In the rows, zero is written as 128.
Known rows:
zesku: [121 138 153 119 150 136 198  98 123 128 151 158 124 155 145 148 113 139
 105 106 103 129 132 141 192 143 213 132 155 151 159 138 141 121  95  74
 135 175 127 132 166 159 144 115 117 131 156 131  88 109 178  95]
pladrar: [166 128 156 128 125 134 135  97 170 128 185 161 133 125 146 122  94 147
 140 139 108 120 105 156 174 145 119 130 148 152 164 137 119 114  92  81
 135 139 130 124 112  97 128 118 136 128 142 159  93 111 159  99]
luskam: [116 122 156 132 146 136 134 106 100 126 152 115 149 126 157 124 114 170
 105 105 111 140 103 153 107 150 117 132 183 201 139 153 122 110 103  90
 144 142 162 130 128 113 128 128 116 141 140 104 114 111 154  95]
vuba: [170 154 153 136 129 129 136  98 140 136 177 132 126 127 143 140  98 187
 103 107 139 147 105 171 135 181 161 132 153 173 150 131 120  78  86  77
 137 142 141 127 111  98 172 144 115 132 141 146  92 109 165  96]
fluvu: [138 150 155 127 133 135 142  96  99 129 166 117 126 150 143 126 104 179
 106 104 106 119 114 163 148 150 145 131 156 150 139 134 120  92  91  76
 138 144 130 133 111 129 155 116 117 128 144 134  81 128 146 115]
rudus: [136 123 157 161 124 132 132 116  70 129 164 133 155 126 145 147  97 185
 103 117 146 181 135 142 113 172 149 162 190 147 169 131 131  76 112 124
 164 138 166 125 112  94 200 150 115 131 140 108 115 112 141  96]
boklafa: [131 162 156 130 128 134 161  93  89 129 155 113 126 155 144 128 113 165
 107 106 107 118 151 142 142 147 151 130 156 152 161 139 123  76  93  80
 136 146 132 131 110 131 168 118 115 130 162 158  83 114 132 111]
dosi: [116 124 195 133 138 137 142 115  73 128 150 113 133 126 146 125 111 145
 108 106 112 136 111 141 100 144 121 134 166 150 158 140 125  91  94 117
 149 144 151 133 111  97 143 121 119 147 143 110 123 110 133  94]
flukek: [117 121 154 138 175 133 154 117  68 131 152 114 129 130 174 125 112 146
 123 130 111 121 162 153 111 158 182 128 151 150 138 175 116  81  89 104
 136 140 126 129 113  97 187 113 136 129 160 125  94 118 127  95]
vegru: [133 139 186 151 127 133 131  97  68 129 155 123 134 144 145 125 111 170
 104 104 125 124 145 163 117 147 119 149 219 150 155 130 147  95 155 127
 141 143 154 129 108 102 190 117 113 128 137 106  83 132 133  97]
gruklu: [131 161 158 134 127 134 143  93  90 129 154 114 126 141 144 129 102 175
 105 106 108 122 143 141 134 156 136 128 156 152 156 134 123  75  91  83
 136 145 136 130 111 121 160 132 115 129 163 165  82 114 134 111]
bita: [118 122 207 126 129 138 146  99  91 128 151 112 128 127 143 125 108 140
 105 105 118 147 111 138  99 145 123 137 181 153 171 132 130 105 111 121
 151 146 167 133 112  97 141 120 117 151 142 109 108 112 132  95]
menor: [117 123 167 133 130 137 139  94  77 126 151 110 145 127 161 127 114 165
 108 106 108 155 105 141 100 146 118 133 174 161 139 158 123  84 131 133
 150 142 173 129 112  96 132 129 123 138 141 107 118 107 134  95]
nastom: [118 126 159 157 127 136 135  95  67 125 155 116 141 129 147 129 109 194
 106 104 110 128 135 143 115 148 118 139 192 154 140 144 153  76 150 124
 145 145 162 129 110 128 160 136 116 128 141 107 102 120 133  96]
damem: [130 150 174 126 125 137 142  95 105 125 149 117 127 133 154 136 100 158
 106 111 109 129 134 146 119 150 141 131 151 148 151 137 123  91  93  89
 136 144 147 129 109  98 148 127 131 129 160 161  96 109 140  96]
nenu: [115 123 194 131 131 135 147 101  86 130 150 112 145 125 147 125 108 149
 106 106 113 151 109 141 100 147 123 137 181 150 160 137 122  89 105 128
 155 143 160 132 110  98 138 123 119 147 141 110 111 110 132  95]
soklen: [118 126 177 123 134 136 150  97  85 128 150 112 128 132 168 128  99 145
 111 109 109 131 130 142 112 147 133 131 155 150 148 143 121  90  92 100
 145 141 132 130 113  99 148 116 133 132 157 129 102 113 132  97]

Facts:
domul: ξ sokla; Λ c
doklum: ξ maklu; Λ d
trenal: ρ brizin; Λ d
zanom: ξ gravil; ρ staplu; Λ b
drutror: ξ gradren,rinis; Λ b
pifafil: ξ meval; ρ faka; Λ a
nastom: Λ d
vinir: ρ vogik; Λ b
maklu: ρ bovus; Λ d
riplo: ξ safler; Λ a
graskon: ρ siso; Λ d
fipim: Λ a
sisko: ξ limi; Λ d
meflen: ξ flukek; Λ e
lobri: ξ buzo; Λ b
gradren: ξ grenil,vegru; ρ pladrar; Λ c
boklafa: ξ plogrevam; Λ e
luskam: ρ fonasin; Λ a
lagide: ξ flabra,drutror,draflomul; Λ b
nesal: ξ zoku,plepurus; ρ klager; Λ d
soklen: ξ boklafa,skedim; Λ c
vegru: ξ brizin; Λ d
konus: ξ bagebris,dreflek,driskar,fipim; Λ a
fibren: ξ bita; ρ zesku; Λ c
keze: Λ e
gisek: Λ d
febeplo: ξ stokiskes; ρ kiskan; Λ c
toplik: ξ menor,fostum; Λ e
plepurus: ξ konus,flukek; ρ kaples; Λ c
fostum: ξ zavugas,driskar,konus; ρ trenal; Λ d
diflis: ξ bagebris,skeskam; Λ a
guzos: ξ koberek; ρ nesal; Λ e
lipus: ξ grenil,flani,buzo; Λ a
bita: ξ vuba,kasal; Λ a
melir: ρ fluvu; Λ a
stugrok: ξ febeplo,bruverel; ρ diflis; Λ a
drisker: ξ brezazam; Λ c
faka: ξ bafluk,plogrevam,granes; ρ fedim; Λ d
bagebris: ξ flani; ρ draflomul; Λ a
gretus: ξ rudus,fonasin; ρ braplar; Λ a
nitros: ξ lipus; ρ melir; Λ a
siso: ξ bita; ρ skedim; Λ d
skoskotrir: ξ biru; Λ d
grenil: ξ pladrar,skisol,granes; Λ e
bovus: ρ zopatran; Λ d
zesku: ξ bagebris,botul,kasal,draflomul,mivor,bilin,stibul; ρ biru; Λ b
skofa: ξ bovus; Λ e
koberek: ξ klizo; ρ guzos; Λ b
grobras: ξ gizasi,fedim,vegru; Λ b
nidram: ρ fostum; Λ e
klegi: ξ zanom; Λ e
tagenor: ξ gravil; Λ c
meval: ξ zavugas,fipim; ρ zuras; Λ b
treplus: ξ vegru,rinis; Λ e
plabur: ξ buko,bita; Λ d
vuzuten: ξ mivor; ρ stelol; Λ b
puni: ξ flukek; Λ d
kasal: ξ vinir,gradren; Λ e
brizin: ρ kasal; Λ b
tretroter: ρ gugrin; Λ d
stelol: ξ zesku,fostum; ρ retruk; Λ c
safler: ρ fibren; Λ b
zopatran: ξ dosi,biru,draflomul,treplus; ρ zanom; Λ a
voflom: Λ a
vuba: ξ pladrar,rudus; ρ maklu; Λ e
flani: ξ grobras,pladrar,bafluk,lobri; Λ a
betran: ξ gretus,pladrar,vegru,gradren; Λ a
sapunin: ξ vuzuten; Λ c
flabe: ξ melir; ρ buko; Λ d
sokla: ξ faka; Λ b
flukek: ξ flani; Λ b
staplu: ξ sisko,zubral; ρ vinir; Λ e
stolo: ξ mivor; ρ gretus; Λ c
stokiskes: ξ rudus; ρ klizo; Λ b
klizo: ρ skomul; Λ a
gruklu: ξ botul; Λ e
flodru: ξ lobri; Λ d
bifi: ξ grobras; ρ luskam; Λ a
stuvo: ξ skisol,plogrevam,granes; Λ c
dreflek: ξ zavugas,gisek; Λ a
gravil: ξ grenil,dreflek,mivor,skisol; Λ b
gizasi: ξ buzo; ρ nastom; Λ c
luso: ρ pifafil; Λ a
fonasin: ξ vuba,bilin; Λ b
pladrar: ξ flodru,skegrir; ρ flabe; Λ b
zuras: ξ febeplo,luso,luskam; ρ dabre; Λ b
rudus: ξ lobri; Λ d
granes: Λ a
stibul: ρ meval; Λ e
bruruflil: ξ stugrok,tagenor; Λ a
nabro: ξ koberek; ρ stuvo; Λ a
stebir: ξ gretus,retruk,driskar,faka; Λ a
dosi: ξ plepurus; Λ a
flabra: ξ fipim,flukek; ρ sirores; Λ c
skegrir: ξ koberek; Λ a
zoku: ξ fostum,meval; Λ a
zavugas: ξ fedim,rudus; Λ e
brezazam: ξ gisek; Λ e
bafluk: ξ brizin; ρ flabra; Λ d
gusko: ξ pladrar,zanom; ρ granes; Λ d
driskar: ξ guzos,bilin; Λ d
zuflinir: ρ nabro; Λ d
kelil: Λ d
rinis: Λ d
vadan: ξ guzos,draflomul; Λ d
guflo: ξ konus,zema; ρ sokla; Λ b
nenu: ξ stokiskes,kelil,lipus; Λ a
skeskam: ρ vuba; Λ e
retruk: ξ dreflek; ρ fuskeser; Λ a
dabre: ρ gradren; Λ b
limi: ξ lobim,draflomul; Λ e
zubral: ξ vuzuten,gugrin,drutror,bita,faka; Λ b
vogik: ξ gisek; ρ bifi; Λ b
fubisom: ρ botul; Λ e
draflomul: ξ febeplo,fluvu,fipim,biru,flukek; Λ d
skisol: ξ fedim,menor; Λ a
bilin: ξ vegru; ρ stugrok; Λ b
fluvu: ξ flabra,plogrevam; ρ plabur; Λ e
braplar: ξ gravil,gretus,meval; ρ rudus; Λ e
rozem: ξ granes; Λ b
klager: ρ nidram; Λ b
botrim: ξ fibren; Λ a
buzo: ξ klizo; Λ c
sogris: ξ buko,fubisom; Λ a
zema: ξ tagenor,skedim; Λ a
buko: ξ skedim; ρ driskar; Λ e
bruverel: ξ drutror; Λ b
gugrin: ξ betran,nitros; ρ ditan; Λ e
skomul: ξ gretus,bilin; Λ b
ditan: ξ keze; ρ vegru; Λ c
sirores: ξ stugrok,skisol,nidram; Λ e
fedim: ξ rudus,klager; Λ d
lobim: ξ gretus,zopatran,stelol,rozem; Λ e
kaples: ξ lobim; ρ boklafa; Λ b
gaski: ξ nabro,konus,rozem; ρ doklum; Λ c
kiskan: ξ gaski; Λ c
fuskeser: ξ lagide; ρ gaski; Λ c
mivor: ξ buzo; Λ d
biru: ξ bilin; ρ plepurus; Λ a
menor: Λ a
botul: ξ bafluk; ρ drebrostem; Λ e
plogrevam: ξ rinis; Λ e
drebrostem: ξ klager,plepurus,fostum; ρ luso; Λ a
vagri: ξ braplar; Λ c
damem: ξ gretus,voflom; Λ b
skedim: ξ flukek; Λ a

Rows:
No name comes twice in this set of rows, the named rows included.
[114 115 170 137 178 136 151 142  66 130 150 111 149 127 151 124 124 143
 121 105 111 120 132 140  99 143 145 131 153 149 139 166 120  79  88 122
 140 143 130 135 111  99 170 116 123 131 142 103 123 116 129  97] : skedim
[135 156 156 129 125 135 133  93 115 131 178 124 125 140 141 145  98 187
 105 104 110 123 107 148 148 150 143 131 152 151 158 131 123  89  90  76
 135 146 131 133 113 124 145 145 116 129 153 159 102 113 169 109] : braplar
[118 121 154 118 163 133 202 107 110 128 151 142 130 143 143 127 128 140
 101 101 108 157 109 141 150 138 197 149 191 154 178 134 161 144 129  78
 138 204 133 132 153 152 139 113 116 160 139 105 105 110 162  95] : biru
[142 159 156 130 128 134 141  96 114 131 173 122 127 143 142 127  99 183
 106 104 108 120 106 162 161 151 140 131 153 154 143 133 117  95  91  77
 133 144 133 132 112 123 145 123 115 129 142 140  83 115 160 113] : gugrin
[125 124 171 161 125 133 130 115  68 129 154 113 154 126 145 128 100 176
 104 112 117 148 139 139 128 167 132 153 206 148 161 134 129  79 124 124
 160 140 146 126 115 106 189 131 116 130 137 108  92 112 140  95] : flodru
[137 142 167 136 127 137 151  99 113 129 148 114 139 129 156 125  98 139
 104 170 107 146 136 141 176 218 161 132 166 150 157 131 118  78  92 108
 162 137 134 128 143  97 141 127 117 130 161 166  83 107 166  96] : lobri
[148 125 155 129 126 133 133  97 146 129 179 152 132 128 143 124  96 155
 148 119 108 121 102 153 162 144 121 131 150 152 144 146 119 114  92  77
 134 140 128 128 112 100 130 119 143 128 142 152 103 111 156  98] : zuras
[117 122 195 137 142 138 157 118  89 131 152 107 175 125 145 123 113 138
 104 127 111 154 113 139 135 160 136 136 210 149 166 133 119  78  98 137
 171 138 131 132 125 101 138 116 118 141 139 109  83 109 142 100] : lipus
[117 125 154 137 151 133 148  98  67 132 153 113 128 142 147 129 112 173
 122 110 108 121 160 142 112 156 160 129 152 149 140 160 118  74  89  85
 132 141 128 130 110 120 185 113 117 128 167 142  95 135 130 107] : meflen
[117 125 162 154 126 132 133 107  68 132 165 140 139 126 144 173  99 204
 103 106 150 170 137 141  98 150 127 157 182 148 162 132 133  78 114 120
 162 139 175 126 113  98 198 155 116 132 139 110 120 111 137  96] : fedim
[115 122 155 124 165 136 142 133  75 129 153 113 127 127 157 125  98 154
 130 108 109 121 108 165 109 146 154 130 153 149 139 161 119 112  87  76
 139 144 127 131 125 104 156 117 131 129 144 106 117 123 132  96] : flabra
[135 128 159 129 127 134 133 106 135 129 174 147 128 128 143 130  94 166
 145 110 110 117 106 153 138 146 126 132 150 151 145 141 120 113  91  76
 136 145 129 127 125  98 129 138 144 130 152 152 133 114 162  97] : meval
[145 141 155 139 123 129 133  95 106 129 167 116 126 128 144 173  99 188
 101 107 130 166 138 139 110 167 160 131 153 151 175 134 119  73  89  79
 137 142 168 127 109  98 181 168 115 130 165 177 124 110 146  99] : zavugas

The same nodes again, as new rows of numbers:
Known rows:
bruruflil: [111  85 131 117 106 129 122 125 118  93 122 126 153 147 150 116 129 122
 139 108 109 122 145 123 107 124 133 137 112 154 134 123 117 118 124 143
 123 128 132 133 120 121 110 146 121 121 131]
biru: [118 111 127 143 111 113 117 134 134 110 113 138 120 133 131 132 123 111
 134 107  98 150 154 122 117 131 135 139 143 148 111 111 115 111 136 125
  94 127 145 139 115 126 115 137 126 122 124]
nitros: [111 102  94 108  97 113 118 136 117  92 123 133 144 147 142 121 126 120
 134 123  97 145 121 117 127 119 121 135 122 144 109 116 112 133 132 143
 108 111 146 139 120 117 112 124 144 134 148]
fipim: [109 107 135 143 103 113 110 129 134 119 112 146 117 141 125 127 132 103
 133 111 102 144 162 130 107 136 137 137 142 147 101 107 122 124 126 120
 104 137 142 140 120 133 122 134 130 128 129]
klager: [161 112 149 135 155 159 144 136 138 158 101 168 103 108 109 186 153 151
  91 108 136 121 109 131 152  95  84 139 127 111 106 120 104 153  95 126
 132 145  99 104 169 127 157 112 125 154 128]
skomul: [163 130 170 128 171 161 137 129 134 153 129 133 102 112  89 132 138 159
 110 104 130 121 108 114 151 115  90 138 135 112 174 158 106 122 100 117
 149 129 116 106 154 125 153 134 134 146  95]
sokla: [154 136 173 128 159 157 143 128 140 154 115 145 102 106  91 137 132 158
 114  95 137 109 108 123 148 117  99 140 129 107 152 155 116 136 107 125
 137 122 114 106 161 141 161 129 136 141  97]
gravil: [147 122 145 107 151 149 138 125 125 147 114 151 112 124 101 140 146 149
  95 114 141 110  97 122 142 105  94 131 121 116 149 149 122 155  85 132
 158 126 109 106 163 133 154 115 141 154 108]
dabre: [143 110 136 120 165 155 165 119 136 162 107 161 100  94 107 146 134 127
 101 112 112 110  79 110 139  82 102 129 134 126 119 136 118 137 113 131
 148  99  94  97 164 126 174 134 121 132  96]
ditan: [116  69 110 152 137  98  86 154 128  75 119 125 172 152 142  98 108 110
 165  86  76 135 158  94  98 117 142 122 110 145 103 123 106 124 133 143
  97 133 172 117 112 145 109 155 108  92 141]
gaski: [127  71 114 164 141  99  76 158 131  83 121 122 162 146 136 105 106  98
 158  90  70 149 172  96 101 115 131 128 126 151 116 117 100 116 127 128
 103 144 175 120 107 132  98 165 107 103 131]
soklen: [118  71 116 150 129 109  89 155 123  69 115 125 166 147 154 101 109 111
 156  84  74 141 170 102 101 116 149 123 104 150 118 122 115 121 129 138
  96 128 177 129 113 142 101 160 107  88 121]
sisko: [147 162 139 113 144 152 175 129 132 152 127 119  99 109 112 146 151 152
  96 119 159 122 107 122 151 124 127 126 130 107 129 149 131 137 114 125
 133 115 102 123 140 121 141 123 123 150 105]
bafluk: [140 164 109 100 127 140 172 134 125 151 122 132  96 113 113 155 157 151
  80 130 155 132  88 121 154 114 121 119 131 105 108 135 132 155 114 132
 125 108 111 127 139 118 141 102 144 161 117]
fluvu: [119 169 127 136 103 122 125 110 119 140 149 109 138 115 182 146  99 110
 140 195 147 137 145 174 141 153 160 130 126 137 145  95 177  90 183 118
 135 138 114 155 110 125 113 129 114 100 141]
boklafa: [117 155 160 154 116 126 130  98 138 152 156 102 138  97 164 147  81  97
 177 176 164 112 156 176 138 162 151 146 132 132 158  97 170  75 200 111
 129 156 101 128 123 143 119 141 105  97 141]
kasal: [109 208 116 116  99  66 137  85 152 158 150 105 135 108 135 114  66  46
 128 180 138 120 114 134 128 164 159 154 137 137 199 135 183  50 222 125
 134 127 137 124 119 148 121 143 130  92 119]

Rows:
No name comes twice in this set of rows, the named rows included.
[139 177 133  93 128  88 157 111 159 165  93 163  88 113  66 126 120  92
  54  97 104 115  77  85 133 113 110 148 142 118 171 180 141 124 122 136
 136 102 140 105 167 156 168 126 153 135  68] : brizin
[114 110 120 126 109 117 121 131 131 106 125 126 134 129 123 112 111 124
 159 107 103 134 132 118 123 138 131 139 132 135 115 127 105 122 149 133
  90 111 149 129 126 129 120 132 140 119 142] : bita
[145 138 160 126 144 147 143 132 139 157 103 162  90 111  97 147 153 150
  87 105 126 124 115 129 138 116 109 125 134 113 124 146 134 156  93 123
 134 117 119 124 163 140 166 114 136 139  94] : flukek
[147 159 136 107 151 154 183 126 128 149 132 111 111 106 113 138 140 157
 107 122 156 114  90 117 153 122 120 126 127  99 132 153 123 136 119 133
 137 107 104 118 140 117 145 123 125 149 113] : siso
[113  73  73 136 115  88  76 163 122  74 114 132 165 161 145 109 111 106
 149  98  75 154 148  96 111 106 130 121 113 147  97 110 108 150 120 140
  98 129 185 129 114 137  95 136 131 112 144] : gizasi
[150 169 156 125 142 142 167 122 151 166 131 115  83 101  88 155 133 133
 122 102 173 119 119 126 153 131 115 144 145 102 138 139 130 138 113 110
 121 130 103 110 154 135 138 119 138 162 100] : vegru
[107 176  80 117  92  99 135 111 112 137 136 129 154 126 186 145 116 108
 109 213 139 134 104 162 134 147 167 112 120 130  98 100 177 110 190 147
 124 124 122 159 111 126 130 100 120  91 184] : fubisom
[139 156 138 121 145 134 169 121 140 169 123 136 100 119  95 148 156 131
  99 127 170 102 109 121 128 125 120 124 138 106 102 140 131 151 103 125
 145 137  93 118 143 127 154 112 126 158 126] : gisek
[112  63 109 146 117  94  80 148 127  76 108 136 168 160 144 109 109  94
 157  82  87 137 172 104  98 119 140 129 109 153 108 114 119 135 113 137
 104 141 171 121 118 149 100 153 117 102 125] : tagenor
[ 96 130  50 147 106 130 146  99 132 164 155 131 115  87 187 149  87  61
 150 225 121 148  82 156 138  96 156 112 152 165  98  54 178 111 201 107
 145  83  92 135 101 112 130 134 121 108 124] : stibul
[148 123 134 107 158 156 150 134 115 142 111 155 116 125 118 140 168 166
  60 125 115 125  90 118 141  98 108 109 121 120 132 152 121 144  90 141
 163 111 113 130 145 116 160 119 125 140 111] : guflo
[163 191 168 101 153 122 176 136 126 140 108 115 137 130 109 172 158 170
  51 110 166 105 118 117 144 143 117 147 111  89 133 171 107 110 128 163
 120 166 110 121 155 128 144 110 107 139 165] : flabe
[145 152 107  87 141 151 176 128 115 140 131 120 122 125 125 145 157 149
  80 138 156 117  82 116 147 104 112 123 118 109 131 148 124 151 104 141
 154 115 100 117 134 108 137 117 133 164 126] : gusko

The same nodes again, as new rows of numbers:
Known rows:
vadan: [113  85 118 122 102 116 143 146 140 112 131 145 134 120]
vuba: [131 130 126 123 161 116 117 102 116 143 111 158 123 145]
tretroter: [122  84 117 149 101 135 117 123 134 133 100 146 154 123]
soklen: [147 125 111 129 118 105 145 149 139 108 133 127 123 133]
kelil: [125  84 127 137  93 112 141 135 133 109 124 148 146 111]
vinir: [124 151 180 119 120 181 110 143 112 146  92 161  98 126]
skegrir: [147 156 130 120 145 121 143 141 127 122 146 110 115 121]
plabur: [117  82 116 123 103 111 144 139 134 111 128 144 131 121]
granes: [152 168 139 131 139 127 137 134 122 113 146 116 129 119]
nabro: [146 159 124 128 152 150 120 126 125 141 125 112 126 132]
buko: [118 119 131 130 159 134 131 102 141 119 105 118 157 146]
bruruflil: [143 161 130 120 144 121 141 132 126 116 147 114 120 124]
dreflek: [146 166 133 123 140 112 137 114 123 117 148 120 114 131]
stugrok: [144 169 121 128 149 150 117 124 127 140 125 114 129 140]
plogrevam: [122 129 125 129 148 114 136 151 130 113 147 137 146 121]
rozem: [106 135 158 116 108 139 130 131 116 126 145 120 108 111]
fubisom: [130 136 128 168 143 129 118 117 127 140 120 136 164 128]

Rows:
No name comes twice in this set of rows, the named rows included.
[130  66 109  80  99 102  16 109 146 146 129 142 149 129] : fostum
[123  59 123 133 115  99 164 152 139 131 122 133 117  99] : mivor
[148 127 105 140 124 130 117 137 133 131 108 124 136 142] : ditan
[149 120 101 134 132 129 124 143 132 137 107 122 126 140] : stolo
[ 98 113 170 116 127 181 126  80 115 115  81  85 146 136] : dabre
[121 131 124 142 146 110 146 143 132 117 150 135 141 121] : boklafa
[133 130 138 147 141 105 139 126 130 113 141 138 152 115] : keze
[117 136 108 180 148 133 135 123 128 156 129 134 154 139] : botul
[107  93  94 163 100 142 137 137 130 145 115 142 146 131] : faka
[151 175 137 114 158 157 122 139 122 142 105 139 105 141] : bifi
[139 140 110 133 117 126 121 133 160 133 111 127 131 158] : flabra

